Below is a small trained network, with its code and all its weights. Each question gives an input and a target symbol and asks what happens when units are switched off, that is, made to give their printed mean instead of their output.

import numpy as np


def w(rows, s, z=0):
    codes = np.array(rows[::2]) - 128.0
    scale = np.full(codes.shape[1], s)
    scale[-1] = z or s
    return codes * scale


def f(y):
    return y / 2 * (1 + np.tanh(0.7978845608 * (y + 0.044715 * y**3)))


def softmax(a):
    e = np.exp(a - a.max(-1, keepdims=True))
    return e / e.sum(-1, keepdims=True)


def log_softmax(a):
    a = a - a.max(-1, keepdims=True)
    return a - np.log(np.exp(a).sum(-1, keepdims=True))


def net(x, mask):
    ids = ['αβγδεζηθλμξπστψω'.index(c) for c in x.split()]
    T = len(ids)
    res = E[ids] + P[:T]
    u = 0
    for l in range(3):
        r = res
        for j in range(2):
            rows = slice(3 * j, 3 * j + 3)
            q, k, v = (r @ M[l][rows].T for M in (Q, K, V))
            z = softmax(np.where(np.tri(T) > 0, q @ k.T / 3**0.5, -1e9)) @ v
            o = O[l][rows]
            res = res + np.where(mask[u + j], z, o[:, -1]) @ o[:, :-1]
        u += 2
        y = f(res @ A[l][:, :-1].T + A[l][:, -1])
        res = res + np.where(mask[u : u + 4], y, B[l][:, -1]) @ B[l][:, :-1]
        u += 4
    return log_softmax(res[-1] @ U[:, :-1].T + U[:, -1])


Q, K, V, O, A, B = {}, {}, {}, {}, {}, {}
E = w([
[105,60,77,201,179,126],'α',
[195,141,147,53,161,111],'β',
[55,147,119,98,142,183],'γ',
[244,192,189,100,159,57],'δ',
[170,104,187,192,175,178],'ε',
[99,158,86,82,118,163],'ζ',
[188,64,151,138,233,100],'η',
[147,158,168,109,191,4],'θ',
[188,226,175,98,163,130],'λ',
[184,118,107,19,204,95],'μ',
[65,155,74,176,102,138],'ξ',
[155,65,83,94,161,132],'π',
[94,80,76,112,120,62],'σ',
[154,120,172,96,182,105],'τ',
[170,147,135,68,125,167],'ψ',
[75,101,114,226,145,70],'ω',
],0.015)
P = w([
[141,52,87,118,37,174],'0',
[194,182,29,149,246,110],'1',
[82,95,160,73,107,131],'2',
[182,204,53,147,236,120],'3',
[80,94,166,72,110,126],'4',
[175,212,59,157,235,116],'5',
[78,96,169,74,107,117],'6',
[183,202,61,171,229,114],'7',
[75,96,170,78,106,116],'8',
[189,210,51,161,219,113],'9',
],0.012)
Q[0] = w([
[125,123,87,144,233,185],'L0H1',
[160,170,127,195,79,91],'L0H1',
[67,148,88,2,213,113],'L0H1',
[86,48,31,71,172,158],'L0H2',
[116,153,232,155,138,46],'L0H2',
[132,62,132,120,162,132],'L0H2',
],0.0065)
K[0] = w([
[223,87,103,189,45,156],'L0H1',
[125,118,163,164,186,28],'L0H1',
[253,143,112,138,29,129],'L0H1',
[135,144,123,105,169,205],'L0H2',
[27,68,235,71,71,188],'L0H2',
[176,49,103,211,178,91],'L0H2',
],0.0054)
V[0] = w([
[253,100,125,174,131,244],'L0H1',
[119,93,144,153,95,93],'L0H1',
[127,94,91,157,148,114],'L0H1',
[166,44,166,118,67,165],'L0H2',
[191,227,110,165,147,130],'L0H2',
[83,139,103,120,186,135],'L0H2',
],0.0072)
O[0] = w([
[176,93,114,184,57,21,255],'L0H1',
[130,55,146,180,73,3,73],'L0H1',
[192,75,71,127,140,142,171],'L0H1',
[186,22,103,22,143,181,21],'L0H2',
[143,145,117,121,103,30,204],'L0H2',
[146,194,135,219,39,23,220],'L0H2',
],0.005,0.0033)
A[0] = w([
[125,147,189,67,48,86,128],'L0N1',
[154,192,130,51,2,192,90],'L0N2',
[33,64,233,72,86,174,168],'L0N3',
[193,213,103,94,194,149,3],'L0N4',
],0.0088,0.0045)
B[0] = w([
[211,91,177,91,27,25,159],'L0N1',
[158,229,99,193,47,250,153],'L0N2',
[18,163,254,119,98,85,196],'L0N3',
[77,49,93,250,118,112,253],'L0N4',
],0.0077,0.0062)
Q[1] = w([
[186,145,104,119,117,133],'L1H1',
[137,112,222,94,123,164],'L1H1',
[73,101,136,80,135,158],'L1H1',
[147,177,117,254,180,109],'L1H2',
[101,149,165,99,118,41],'L1H2',
[135,158,197,84,185,105],'L1H2',
],0.0078)
K[1] = w([
[127,20,35,57,26,202],'L1H1',
[70,138,254,105,194,84],'L1H1',
[57,233,145,77,252,135],'L1H1',
[116,20,88,181,93,152],'L1H2',
[132,113,127,219,252,103],'L1H2',
[160,209,66,62,162,158],'L1H2',
],0.0061)
V[1] = w([
[94,161,64,182,213,129],'L1H1',
[130,91,178,191,38,156],'L1H1',
[30,184,51,117,253,142],'L1H1',
[179,233,93,175,140,103],'L1H2',
[185,206,203,49,148,71],'L1H2',
[167,193,86,112,176,131],'L1H2',
],0.0059)
O[1] = w([
[187,67,3,250,117,136,86],'L1H1',
[85,228,152,142,147,196,187],'L1H1',
[235,129,63,165,46,23,32],'L1H1',
[152,114,210,178,84,173,187],'L1H2',
[165,131,198,133,118,103,1],'L1H2',
[233,102,72,18,124,220,142],'L1H2',
],0.0057)
A[1] = w([
[168,80,21,156,154,99,72],'L1N1',
[146,247,67,197,129,140,247],'L1N2',
[76,105,108,64,2,178,142],'L1N3',
[184,179,102,186,207,122,74],'L1N4',
],0.0078,0.0013)
B[1] = w([
[109,169,166,133,126,204,244],'L1N1',
[161,106,143,90,172,128,254],'L1N2',
[151,156,8,131,102,170,200],'L1N3',
[114,170,86,34,80,109,245],'L1N4',
],0.014,0.0094)
Q[2] = w([
[117,31,157,148,31,164],'L2H1',
[55,105,97,133,177,163],'L2H1',
[187,109,147,142,104,90],'L2H1',
[159,100,26,106,233,78],'L2H2',
[116,155,45,148,213,165],'L2H2',
[101,183,145,34,254,133],'L2H2',
],0.0079)
K[2] = w([
[61,191,179,137,48,19],'L2H1',
[103,123,93,147,171,163],'L2H1',
[62,114,105,141,86,112],'L2H1',
[132,3,67,68,182,167],'L2H2',
[73,84,58,56,186,235],'L2H2',
[81,43,112,19,172,201],'L2H2',
],0.0062)
V[2] = w([
[169,169,121,53,78,233],'L2H1',
[122,76,169,56,205,153],'L2H1',
[196,219,195,171,243,98],'L2H1',
[231,64,254,73,94,153],'L2H2',
[235,173,109,138,192,180],'L2H2',
[217,108,127,34,146,109],'L2H2',
],0.0068)
O[2] = w([
[144,50,161,157,125,76,254],'L2H1',
[140,124,157,214,91,142,136],'L2H1',
[68,64,74,131,153,253,82],'L2H1',
[174,250,139,115,242,59,67],'L2H2',
[205,194,162,223,79,251,154],'L2H2',
[194,113,53,141,42,137,121],'L2H2',
],0.0071,0.021)
A[2] = w([
[34,85,240,77,140,151,171],'L2N1',
[162,189,111,40,87,143,217],'L2N2',
[184,81,232,105,232,86,253],'L2N3',
[174,254,210,177,132,85,173],'L2N4',
],0.0075,0.0032)
B[2] = w([
[94,153,204,148,200,99,246],'L2N1',
[169,177,194,76,165,147,234],'L2N2',
[73,123,1,101,212,170,255],'L2N3',
[98,147,114,222,36,93,224],'L2N4',
],0.0087,0.0098)
U = w([
[95,109,21,194,87,116,103],'α',
[169,144,210,191,102,105,136],'β',
[189,30,151,128,115,93,253],'γ',
[49,127,112,72,79,136,65],'δ',
[228,106,100,39,173,110,162],'ε',
[175,149,167,97,141,193,124],'ζ',
[95,156,63,88,131,95,92],'η',
[101,93,170,174,122,63,123],'θ',
[136,150,200,74,154,114,140],'λ',
[183,62,76,148,205,153,205],'μ',
[114,137,41,119,105,187,130],'ξ',
[135,66,186,186,125,181,162],'π',
[195,102,255,71,126,99,150],'σ',
[104,128,114,79,55,41,88],'τ',
[118,152,156,169,174,177,91],'ψ',
[131,210,82,163,139,142,84],'ω',
],0.0095,0.0057)

Each question gives the input, a string of symbols that net reads in full, and the target symbol t.
The units are the heads (3 rows each of Q, K, V and O) and the neurons (one row each of A and B). Each row of codes is followed by its name. A weight is (code - 128) times the scale printed after its matrix; where a second scale follows, it is the last column's (O, A, B and U).
mask holds one flag per unit, layer by layer, with each layer's heads first. A switched-off unit (its flag False) gives its mean, the last column of its rows in O or B, instead of its output. The means were averaged over made-up inputs and are rounded, as every weight is.
A unit's drop is (log p(t) with every unit on - log p(t) with that unit switched off) / (log p(t) with every unit on - log p(t) with every unit switched off).
The circuit of an input: a set's keep is (log p(t) with only the set's units on - log p(t) with every unit switched off) / (log p(t) with every unit on - log p(t) with every unit switched off). Starting from the 12 units with the biggest drops (on a tie, the unit counted first), units are removed one at a time, each time the one whose removal leaves the highest keep (on an exact tie, the one counted first), for as long as the keep stays at least 0.8.
circuit, biggest first: the units of the circuit, biggest drop first
unit that matters most: the unit with the biggest drop
k most important neurons: the k neurons with the biggest drops, biggest first
k most important neurons of layer l: the k neurons of layer l with the biggest drops, biggest first
heads that matter: for each layer, one digit per head in row order, 1 if its drop is at least 0.15 and else 0, layers parted by /
input λ γ η λ ψ ζ π β β ξ, target μ: 2 most important neurons -> [L1N2, L0N2]
input μ ξ θ, target η: circuit, biggest first -> [L2H2, L2N3, L1N3]
input δ π μ α μ ε β η, target ψ: 3 most important neurons -> [L0N1, L0N2, L1N2]
input δ ε λ ψ σ, target τ: heads that matter -> 01 / 10 / 01
input η π π ε η δ, target ω: circuit, biggest first -> [L0H2, L2H2, L2N4]
input μ ω η α ψ α, target β: unit that matters most -> L0H2
input ψ α μ τ ψ δ ψ ω π, target γ: circuit, biggest first -> [L1N1, L1N4, L1H1, L0N4]
input γ δ λ η β μ, target π: circuit, biggest first -> [L0N4, L1N3, L2H2, L0N2]
input σ ζ π σ α σ μ σ ω, target θ: heads that matter -> 00 / 10 / 01
input η ε ε, target ψ: 2 most important neurons -> [L1N4, L2N3]
input η η ξ β ψ, target ζ: circuit, biggest first -> [L1N3, L2N2, L0N4, L0N2]
input β λ β μ, target α: heads that matter -> 01 / 10 / 11
input η β μ μ ω θ μ ω, target ω: circuit, biggest first -> [L0H2, L2H2]
input τ μ μ μ ψ ζ, target ε: 2 most important neurons of layer 0 -> [L0N3, L0N4]
input η ω μ θ λ ε ψ ζ ψ μ, target ω: heads that matter -> 01 / 00 / 11
input δ μ ω λ, target ψ: circuit, biggest first -> [L0N1, L1H1, L2H1]
input ξ ξ π η ε, target ψ: 3 most important neurons -> [L0N3, L1N4, L2N3]
input β μ η, target μ: unit that matters most -> L1N4
input ψ η γ ξ σ τ, target θ: heads that matter -> 11 / 10 / 11
input μ γ τ θ α η μ σ ξ π, target β: circuit, biggest first -> [L0H2, L1N3, L2H2, L2N3]
input δ τ ψ ψ ξ τ δ, target ω: 3 most important neurons -> [L2N3, L2N4, L1N4]
input τ ψ β α ζ, target ξ: heads that matter -> 00 / 00 / 00
input ψ η σ ξ, target θ: 2 most important neurons -> [L1N3, L0N2]
input ζ α λ μ μ μ ξ, target α: circuit, biggest first -> [L1H1]
input ζ μ ψ ψ θ η, target γ: heads that matter -> 01 / 00 / 11
input σ ψ δ ψ γ μ ξ γ ζ β, target δ: 2 most important neurons -> [L0N3, L1N4]
input ζ δ μ ψ, target γ: heads that matter -> 00 / 00 / 11
input ψ γ ζ θ β, target σ: unit that matters most -> L1N3
input η β α γ σ η ψ, target ζ: 3 most important neurons of layer 0 -> [L0N2, L0N4, L0N1]
input β β μ θ, target α: heads that matter -> 01 / 10 / 11
